Below are the code and all the weights of a small trained network. Each question names an input and a class and asks about switching units off, where a switched-off unit gives its printed mean instead of its output.

import numpy as np


def w(rows, s, z=0):
    codes = np.array(rows[::2]) - 128.0
    scale = np.full(codes.shape[1], s)
    scale[-1] = z or s
    return codes * scale


def f(y):
    return y / 2 * (1 + np.tanh(0.7978845608 * (y + 0.044715 * y**3)))


def log_softmax(a):
    a = a - a.max(-1, keepdims=True)
    return a - np.log(np.exp(a).sum(-1, keepdims=True))


def net(x, mask):
    res = np.array(x, float).reshape(1, 3) / 4 @ E
    y = f(res @ A[0][:, :-1].T + A[0][:, -1])
    res = res + np.where(mask, y, B[0][:, -1]) @ B[0][:, :-1]
    return log_softmax(res[-1] @ U[:, :-1].T + U[:, -1])


A, B = {}, {}
E = w([
[165,11,30],'x0',
[185,236,16],'x1',
[2,140,48],'x2',
],0.0097)
A[0] = w([
[231,133,190,57],'neuron 0',
[142,63,89,45],'neuron 1',
[83,133,109,9],'neuron 2',
[159,27,92,64],'neuron 3',
[65,177,163,58],'neuron 4',
[29,136,97,63],'neuron 5',
[57,135,104,61],'neuron 6',
[129,128,128,126],'neuron 7',
[109,198,172,41],'neuron 8',
[99,53,205,115],'neuron 9',
[132,196,203,90],'neuron 10',
[102,174,171,77],'neuron 11',
[114,177,195,86],'neuron 12',
[163,114,143,69],'neuron 13',
[186,48,66,45],'neuron 14',
[84,47,182,71],'neuron 15',
[208,37,99,88],'neuron 16',
[79,149,76,113],'neuron 17',
[93,189,173,76],'neuron 18',
[145,174,99,83],'neuron 19',
[151,67,73,101],'neuron 20',
[128,128,128,127],'neuron 21',
[66,60,221,132],'neuron 22',
[93,86,172,49],'neuron 23',
[48,73,160,129],'neuron 24',
[164,176,89,68],'neuron 25',
[214,208,76,100],'neuron 26',
[139,98,114,3],'neuron 27',
[9,136,83,51],'neuron 28',
[84,181,184,61],'neuron 29',
[204,111,192,74],'neuron 30',
[135,60,79,38],'neuron 31',
[237,123,176,54],'neuron 32',
[138,104,116,28],'neuron 33',
[64,179,190,63],'neuron 34',
[120,176,175,77],'neuron 35',
[152,191,58,142],'neuron 36',
[8,136,92,93],'neuron 37',
[116,63,210,119],'neuron 38',
[183,193,73,109],'neuron 39',
[157,198,203,109],'neuron 40',
[216,128,155,20],'neuron 41',
],0.012,0.0046)
B[0] = w([
[156,15,193,222],'neuron 0',
[86,123,83,166],'neuron 1',
[132,104,145,136],'neuron 2',
[75,128,52,194],'neuron 3',
[92,91,99,177],'neuron 4',
[166,37,186,189],'neuron 5',
[155,66,162,165],'neuron 6',
[110,131,141,128],'neuron 7',
[82,134,87,184],'neuron 8',
[154,226,135,226],'neuron 9',
[79,107,56,219],'neuron 10',
[85,114,90,174],'neuron 11',
[122,116,95,199],'neuron 12',
[143,102,119,140],'neuron 13',
[75,125,78,199],'neuron 14',
[132,198,132,204],'neuron 15',
[74,93,77,206],'neuron 16',
[175,103,180,182],'neuron 17',
[93,117,62,188],'neuron 18',
[149,171,118,161],'neuron 19',
[85,137,90,185],'neuron 20',
[110,131,141,128],'neuron 21',
[162,255,131,247],'neuron 22',
[152,201,131,169],'neuron 23',
[193,198,160,198],'neuron 24',
[143,183,147,172],'neuron 25',
[160,224,160,227],'neuron 26',
[94,129,107,125],'neuron 27',
[160,28,196,207],'neuron 28',
[75,122,100,190],'neuron 29',
[161,57,190,210],'neuron 30',
[85,120,98,172],'neuron 31',
[175,17,207,216],'neuron 32',
[89,127,121,124],'neuron 33',
[87,113,93,199],'neuron 34',
[76,114,65,178],'neuron 35',
[161,233,170,217],'neuron 36',
[168,42,194,211],'neuron 37',
[161,214,154,225],'neuron 38',
[159,212,150,209],'neuron 39',
[68,59,60,228],'neuron 40',
[134,93,176,180],'neuron 41',
],0.0093,0.011)
U = w([
[169,247,178,122],'0',
[165,56,217,251],'1',
[57,125,53,11],'2',
],0.014,0.0029)

Each question gives the input, the list of numbers given to net, and the class t.
The units are the neurons (one row each of A and B). Each row of codes is followed by its name. A weight is (code - 128) times the scale printed after its matrix; where a second scale follows, it is the last column's (A, B and U).
mask holds one flag per neuron, in row order. A switched-off neuron (its flag False) gives its mean, the last column of its row in B, instead of its output. The means were averaged over made-up inputs and are rounded, as every weight is.
A unit's drop is (log p(t) with every unit on - log p(t) with that unit switched off) / (log p(t) with every unit on - log p(t) with every unit switched off).
most important unit: the unit with the biggest drop
k most important neurons: the k neurons with the biggest drops, biggest first
drop when u is switched off: that unit's drop, to one decimal
input [-8,6,-3], class 2: most important unit => neuron 40
input [7,8,1], class 0: 2 most important neurons => neuron 36; neuron 26
input [-1,6,7], class 1: 4 most important neurons => neuron 28; neuron 37; neuron 5; neuron 22
input [-4,2,3], class 2: 2 most important neurons => neuron 32; neuron 0
input [0,-6,-6], class 0: 2 most important neurons => neuron 22; neuron 9
input [-3,1,2], class 2: 2 most important neurons => neuron 32; neuron 0
input [7,-1,-6], class 2: 2 most important neurons => neuron 3; neuron 16
input [-4,7,8], class 1: 3 most important neurons => neuron 28; neuron 37; neuron 5
input [7,-8,7], class 0: 2 most important neurons => neuron 22; neuron 24
input [3,-7,8], class 1: 4 most important neurons => neuron 28; neuron 37; neuron 5; neuron 6
input [3,6,-7], class 1: 3 most important neurons => neuron 32; neuron 0; neuron 22
input [-3,-6,5], class 0: drop when neuron 22 is switched off => 0.4
input [-7,4,-8], class 1: drop when neuron 32 is switched off => 0.2
input [-6,-4,-4], class 2: drop when neuron 38 is switched off => 0.0
